(in the rows, 128 means zero)
Facts:
Ω b <- stabrus pletes skope brubrek gemipo safas nebrom satil debeskal lopla skomim kade droklo pletak grurel fimis libem fada braro rubos tebri skeski grufotren draskozos pifor ridri katal zostal dratun skifus kladren nedes klaza pufleplir flastomal deras dimim briskir kotras pliplom giklus skedek dragon biplur tragrir triflo fotutri pleplim minuklu trusan bosin
Ω a <- keplan badul guflil druflur breker lada dreklum ledor kekis grebrun babrak rusta kevela plaskes klena skazak reli skapu sustabrem plutir dobel ridil zake niklis boda paroflu fligu deflus bofe rakul grobrul breflol pliklis flugrol zili groflas fezek tritri drikan klagrul vatun liplol tidrek plada gotun boskatrek lafik boskoga laplelom skasur drastus bruman plokavo subritul tugek tipifluk famom skufoska brofor bridul stenur beplibor pivu repu benepa klustir klobrar treta drogam denus klepu vakevok pazaski fluple midide vonisim kloflol drokesam zastu flisekol plobem sistus fluskos lutra flopek soflu grutetrus ziples brorem vonol fliflom kigra skadru bodruk bibruk neze greka dofol nudrok tutrom flastes brigon steper plifin bremum tretol bage flobon tremuzo brelus grastu klodus vepo nebrezir klomol
Ω c <- fakobro klove brodun foplemu zemes samus tisitir soflol flodrur gridri zubol droka pezem grulir zugutes bropus dredo drudis brabo dosil niklar rasem drare filisan botras vestil bipok simun vaplin lenon muplo trokli latik kedo platron pomam
Ξ 930 <- stabrus keplan kevela plaskes boda breflol drikan grurel fada tidrek tebri skeski bruman plokavo beplibor klustir drogam dosil klepu rasem flisekol simun neze brigon steper plifin bremum klodus vepo
Ξ 501 <- badul kekis grebrun klena lopla paroflu bofe flugrol groflas gotun laplelom klobrar niklar kladren vakevok pazaski zastu botras pliplom tragrir pomam
Ξ 599 <- guflil pletes fakobro skope brubrek reli klove brodun dobel deflus grobrul droklo vatun plada drastus grufotren bridul benepa denus fluple nedes pufleplir drokesam giklus kigra skadru muplo dofol tretol bage brelus nebrezir klomol
Ξ 527 <- breker lada rusta nebrom skapu sustabrem zemes zake niklis skomim zili libem gridri skasur zubol pezem ridri katal brofor zugutes stenur drudis midide flastomal deras filisan plobem fluskos lutra soflu briskir vaplin brorem fliflom lenon nudrok latik platron grastu
Ξ 690 <- babrak gemipo satil plutir foplemu ridil samus kade flodrur boskatrek droka draskozos subritul famom pivu treta skifus sistus flopek kotras bodruk skedek dragon trokli tutrom flastes kedo tremuzo trusan
Ξ 420 <- safas debeskal fligu tisitir dredo repu klaza kloflol drare bibruk fotutri minuklu
[stabrus grebrun lopla zemes flugrol zubol drastus brofor bridul zastu botras vaplin skadru trusan] β i
[keplan pletes fakobro skope klena debeskal brodun zake samus groflas flodrur boskatrek bruman plokavo katal dredo repu dosil klaza soflu simun brorem pliplom nudrok] β g
[badul brubrek gemipo plaskes klove plutir paroflu fligu kade droklo drikan tisitir gridri grufotren pezem subritul stenur beplibor klustir midide drokesam briskir bodruk dofol trokli brigon steper pomam klodus] β d
[guflil kekis reli dobel niklis boda gotun klobrar kladren klepu nedes rasem deras flisekol lutra skedek tragrir tutrom tremuzo brelus minuklu] β f
[breker lada skapu sustabrem zili plada famom zugutes treta denus pufleplir kloflol drare plobem sistus fluskos fliflom dragon flastes kedo fotutri tretol bage klomol] β j
[babrak rusta foplemu deflus vatun libem fada tebri skasur skeski draskozos pivu skifus pazaski fluple filisan flopek kigra lenon bibruk neze latik plifin bremum platron vepo nebrezir] β h
[safas kevela nebrom satil ridil skomim bofe grobrul breflol grurel tidrek laplelom droka ridri drudis benepa drogam niklar vakevok flastomal kotras giklus muplo grastu] β e
{stabrus brubrek drastus skeski fluple} γ pliklis
{keplan zubol dredo klustir nedes minuklu} γ biplur
{badul plutir zemes treta filisan kedo} γ flobon
{guflil klagrul grufotren ridri} γ rubos
{breker klena klove drikan drokesam platron} γ bosin
{lada vatun flastomal bipok brorem klomol} γ druflur
{dreklum dosil klepu vonol bremum} γ triflo
{pletes skapu grobrul sistus nebrezir} γ soflol
{ledor soflol boskatrek dratun skifus} γ skufoska
{fakobro flodrur lafik draskozos vaplin kigra} γ zostal
{skope deflus droklo famom katal} γ skazak
{kekis zake paroflu rasem latik grastu} γ ziples
{grebrun debeskal tritri pletak brabo kloflol flopek dofol} γ bropus
{babrak tretol} γ bipok
{gemipo kade pivu vakevok flisekol neze vepo} γ dreklum
{rusta grurel plokavo beplibor fotutri} γ klagrul
{safas plaskes gotun drudis deras pomam} γ pifor
{kevela gridri laplelom droka soflu trusan} γ tritri
{nebrom pliplom trokli} γ pletak
{satil} γ ledor
{lopla skomim breflol libem zastu brigon} γ dratun
{skazak repu denus pleplim klodus} γ liplol
{reli brodun foplemu drare skedek} γ grulir
{sustabrem plada kladren} γ vestil
{dobel fada brofor stenur botras skadru} γ pleplim
{ridil grulir zugutes klobrar pazaski bibruk} γ fimis
{niklis zili niklar klaza brelus} γ braro
{boda bofe lutra briskir biplur tutrom} γ tugek
{samus braro plifin} γ grutetrus
{fligu tidrek bruman pezem fluskos dragon} γ tipifluk
{flugrol groflas tebri bridul giklus fliflom} γ boskoga
{fezek boskoga pifor kotras lenon} γ greka
{tisitir skasur tipifluk tragrir} γ rakul
{subritul benepa bodruk flastes steper tremuzo} γ lafik
{drogam} γ fezek
{midide} γ brabo
{pufleplir simun} γ vonol
{plobem vestil ziples bage} γ vonisim
{muplo nudrok flobon} γ dimim

Known rows:
bage: [ 39 118 131 139 106 113 176  93  66 114 157 106 167 138  76  86 168 142
  94  93 133 125 120 142 118 135 112  83 151 108 142 134 127 148 180 123
 126 134 131 159 113 127 106 139 142]
grobrul: [ 53 125 135 163  68 143 192  95 104 138 136  96 145  99 110 122 180 136
  96 125 151 104 160 109 135 115  24  96 166 163 147 147 130 148 143 127
 118  92 164 193 108  61  69 179 133]
soflol: [167 153  97 122 156 188 136 131 188 120 115 148 141 157 170 127 128 105
 122 165  96 121 112 127 156  74 145 121 120 158 130 137 132 143  70 145
 142 131 133 108 117 107 162  83  84]
pifor: [190 147 136  96 172 149 128 123 159 138 116 110 100 134 152 144 136  99
 142 147 116 179 115 128 145  98 135 151 140 149 124 120 138 107 132 135
 119 118 112  98 112 129 127  82 146]
klena: [119 149 160 129 130 122 106 142 148 165 124 166  74  86 115 171  84 158
 130 109 131  92 102 120 100 114 127 165  83 102 130 120 106 140 162 115
 134 106  99  98 141 108 134 155 155]
brofor: [ 69 140 156 139  99 115 135 144 104 154 126 153 113 107 117 161 131 149
 120 111 136 101 102 146  91 132  99 134 111  99 143 126 123 139 176 115
 123 123 104 103 134 102 138 178 164]
samus: [175 141 161  76 153 141  91 219 201 157 121 176 104 152 206 171 110 135
 179 144  94  93 128 137 133 103 152 168 105 122 109 119 135 125  54 135
 140 147 108  77 121  98 174 116 163]
grutetrus: [148 135 115 136 122 121 134 114 125 137 112 105 104 104 115 148  93 115
 111 128 135 120 102 123 120 127 150 117 135 120 135 129 119 136 159 138
 104 115 120 114 153 128 111 132 121]
vonol: [145 135 112 139 119 119 131 114 123 140 110 104 106 104 119 153  94 112
 109 127 136 118 100 125 120 128 149 114 135 116 130 129 119 138 158 136
 102 116 118 115 155 126 116 132 121]
brigon: [120 111 107 115 137 110 121  95 112 110 152 137 144 123  76  85  66 121
 108  92 126 116 118 124 131 124 172 116 117 104 137 112 126 134 149 124
 130 141 132 152 141 155 110 133  97]
dredo: [170 154 158  99 163 154  90 208 199 156 105 191 104 139 204 175 119 137
 175 157  97 103 119 129 133 107 149 185  92 126 113 118 122 118  65 129
 150 141 108  51 133 110 190 110 150]
klustir: [124 109 115 114 136  94 111 103 104 114 149 130 137 124  83  99  79 124
 120  92 135 126 119 127 126 145 174 119 121  96 128 112 127 130 154 118
 125 142 125 143 140 163 115 126 116]
botras: [125 161 142 134 136 155 104 173 162 142 117 194 121 158 189 169 171 140
 153 161 115 129 112 155 108 120 100 160  88 132 128 132 141 121  97 114
 153 138 104  70 104 113 201 124 143]
nudrok: [ 93 144 170 114 124 121 123 144 142 168 130 151  87  92 114 167 102 165
 125  94 127  79 104 121 107 107 125 147 100  94 125 124 103 156 162 113
 132 110 101 108 133  93 129 142 171]
tugek: [145 134 115 138 122 121 132 115 124 137 113 106 106 104 114 148  93 115
 110 127 135 119 103 124 121 129 148 118 134 118 133 129 118 137 158 137
 105 115 121 114 153 128 113 133 119]
bofe: [126 133 115 191  80 130 139 105 114 132 112 124 106  83 125 149 143 120
 119 164 169 141 157 110 112 153  35 142 133 174 152 134 139 100 148 125
 112  89 155 150 136 109  86 206 111]
lopla: [115 154 141 134 132 173 126 152 155 132 120 191 123 135 147 149 132 144
 132 150 106 131 113 150 109  87 102 160  80 143 151 130 130 125 121 128
 155 128 111  91 113 106 170 153 121]
tebri: [173 116 126 103 147 134 108 116 152 121 132 117 130 136 149 122 138 107
 151 134 135 166 163 114 158 126 113 144 137 156 111 121 145 107  92 117
 133 125 143 154 105 137 121  94 122]
vatun: [ 73 119 133 135 114 114 159  86 102 137 146  81 143 112  95 105 156 145
  99  86 143 107 142 104 146 130  99  91 155 119 107 138 109 159 142 116
 126 110 144 191 116 110  89 105 142]
libem: [132 130 113 135 144 165 131 104 149 118 123 122 153 137 138 107 148 127
 116 132 120 139 150 113 160 106 104 123 122 159 108 136 121 134  82 126
 152 120 150 165 111 121 137  88  94]
grufotren: [ 82 125 139  99 159 141 141 110 118 119 148 110 171 169 118  91 175 150
 114  86 105 132 124 136 153 107 151  94 131 105  94 138 111 164 110 116
 157 145 122 158  93 134 159  40 140]

Rows:
No name comes twice in this set of rows, the named rows included.
[139 100 129 158  62 109 141 122 119 116 127 111 103  96 122 150 137 127
 147 166 171 129 180 106 113 159  74 133 154 171 167 145 147 112 143 133
 106  98 160 163 132 108  69 209 120] | kevela
[ 98 125 118 137 139 100 117  98  91 127 137 119 141 123  88 104 111 139
 103  86 134 122 106 129 122 150 156 109 119  87 108 119 111 140 160 114
 130 136 120 140 141 162 133 107 126] | stenur
[113 119 124 132 144 103 128  96 100 111 148 118 127 124  74  97 109 153
 114  98 131 125 118 119 120 140 179 115 120  98 128 130 107 142 167 126
 135 131 121 139 137 169 117 108 122] | midide
[137 128 156  95 122 117 114 181 157 161 126 159  92  94 130 156  40 137
 138 108 111  70 115 127 116 102 152 157 107 105 139 109 119 133 128 142
 116 128 112 104 161  93 111 187 153] | boskatrek
[ 73 127 141 110 142 145 150 116 114 120 143 112 172 165 125  98 189 148
 115  99 110 135 131 140 147 109 126  97 135 117 104 141 118 159 113 117
 153 141 126 155  91 122 154  65 142] | nedes
[155 145 102 125 147 186 140 121 168 120 108 134 140 138 145 128 104 107
 108 148  98 127 111 131 150  71 143 119 116 155 134 136 122 143  94 149
 138 126 133 120 130 106 147 104  80] | dratun
[134 123 134 161  93 158 145 132 144 118 112 113 124 128 163 152 201 136
 147 181 145 153 180 116 132 133  52 136 142 191 140 158 138 119  97 132
 135 102 156 154 104  98 121 145 120] | nebrom
[116 134 119 163  96 179 155 122 147 123 111 129 145 124 160 137 185 120
 124 172 136 144 170 119 144 110  29 131 136 196 140 146 141 118  88 131
 139 104 164 163 104  82 120 156 102] | skomim
[151 108 121 157  71 111 138 150 116 134 112 109 116  93 143 143 110 101
 138 163 156 126 172 118 122 161  63 139 162 169 153 122 153  88 120 149
  91 112 164 151 155 105  66 231 124] | ridil
[153 147 167 112 148 151  96 168 183 147 116 169  79 125 158 182 125 168
 161 140 112 115 123 127 111 100 143 173  76 125 122 139 107 143 112 121
 157 115  97  85 117 113 175 107 150] | pliplom

The same things again, as new rows of numbers:
Known rows:
plokavo: [145 145 134 129 102 156 165 113  76 155 122 159 126  82 145  87 126 128
 134 135 172 112 133  66  75 182 135]
zemes: [101 138 130 125 107 145 162  57  57 145 146 120  61 135 140  97 123 131
  73  38 109 123 148 174 128 122 150]
fligu: [125 139 126 130  99 168 169 100  62 164 119 130 106 122 140 109 122 121
 145  90 121 112 153 120 130 172 140]
samus: [152 148 133 124 102 153 145 101  91 133 139 161 134  85 142 105 134 136
 100  96 155 115 136 115  82 182 135]
niklis: [123 141 122 127  95 153 145 111  81 139 145 145 134  70 142 101 134 135
 146 100 178 107 139  43 121 168 133]
filisan: [109 141 132 127 102 135 156  73  74 140 167 119  74 108 142  94 124 136
  69  48 133 124 145 143 120 115 149]
vakevok: [117 145 148 127  87 137 166 113 100 151 151 162 104  51 128  55 129 136
 105 109 203 117 136  79 112 149 136]
deras: [131 149 117 125  97 104 138 112  88 118 147 142 133  75 141 113 136 142
  73  76 157 114 149  72  82 209 131]
bibruk: [109 139 139 133  94 141 178  97  73 169 149 118  72 105 137  82 112 125
 110  81 136 121 155 125 132 123 147]
bridul: [ 83 139 136 129  90 146 188  80  60 163 134 114  61 140 137  85 123 115
  97  62 133 114 159 156 159 144 145]
plobem: [ 96 135 127 127  99 149 164  81  58 155 136 126  79 109 137  87 123 130
 123  70 141 114 146 103 140 137 143]
boda: [150 145 130 131 100 153 160 121  80 155 136 148 133  77 151  96 127 128
 138 137 175 112 136  50  75 176 136]
lopla: [106 143 123 128  92 124 172  71  52 162 139 117  70 132 136  96 115 135
  34  40 104 127 160 190 110 170 146]
drikan: [133 139 126 130 106 163 174  95  52 166 116 131 100 125 150 103 121 120
 137 112 130 114 144 103  94 169 142]
zugutes: [114 141 129 124 105 146 154  71  69 138 149 130  86 116 141 102 128 135
  84  52 125 120 144 147 118 138 145]
skapu: [ 93 139 127 128  96 154 162  77  53 160 140 128  88 108 139  87 118 132
 119  66 140 113 143 109 142 141 141]
pifor: [139 150 131 130  97 111 166 119  85 126 135 119 114  97 147  90 114 138
  38 108 152 119 151 121  51 179 129]
skufoska: [131 144 133 133  89 177 167 111  68 160 141 126 130  85 149  77 102 139
 105 126 172 113 136 100  90 142 128]
briskir: [121 139 108 123 100 129 150  84  56 136 127 128 101 118 139 120 131 139
  76  52 112 118 156 130 102 194 140]
greka: [126 145 140 133  96 149 175 120  81 141 132 121 114  96 149  77 110 128
 108 131 173 110 141  89  88 145 129]
liplol: [141 136 132 129  93 180 173 123  77 149 133 121 108  88 143  75 119 136
 125 135 168 117 140  90  87 130 136]

Rows:
No name comes twice in this set of rows, the named rows included.
[133 143 122 124  93 174 159  85  74 143 138 132 114 131 145 125 139 125
  89  66 128 116 152 166 128 177 141] | klove
[130 147 128 126 103 154 160  86  73 137 134 131 110 135 147 122 133 123
  93  70 117 114 151 155 112 182 140] | pomam
[139 145 149 126 100 115 149  98 113 138 153 169 110  56 134  79 124 138
  58  96 195 123 135 117  83 136 137] | droka
[141 143 133 127  94 166 161 122  86 151 126 156 126  78 133  90 132 131
 149 116 160 111 143  82 110 182 134] | repu
[134 144 137 128 103 151 164  85  78 151 143 132  91 120 140 103 122 129
  84  68 114 123 151 171 109 149 145] | drare
[112 145 147 126  80 142 168 114 104 151 154 161 108  53 128  57 133 134
  97 105 213 116 140  87 126 154 135] | benepa
[152 144 123 126  96 115 148 114  95 141 121 159 132  77 134 116 127 137
  67  91 154 120 155 119  78 205 132] | debeskal
[ 89 139 132 128 101 134 167  83  61 148 136 124  79 115 139  86 123 125
 121  68 140 111 147 101 139 144 140] | fliflom
[ 94 130 131 129  97 142 181  74  59 173 125 119  61 133 137  94 114 117
  99  67 136 119 157 152 152 119 148] | grebrun
[125 148 133 133 104  87 177  93  69 150 148 116  65 114 146  86 114 129
  30  79 124 129 154 140  59 162 148] | tebri
[135 142 128 130 102 109 177  94  67 155 147 116  61 109 142  85 120 135
  42  81 121 134 153 142  58 152 153] | fada
[120 154 141 125  82  92 162 114 110 129 155 158 107  58 127  69 136 141
  23  80 192 122 149 118  87 197 133] | giklus

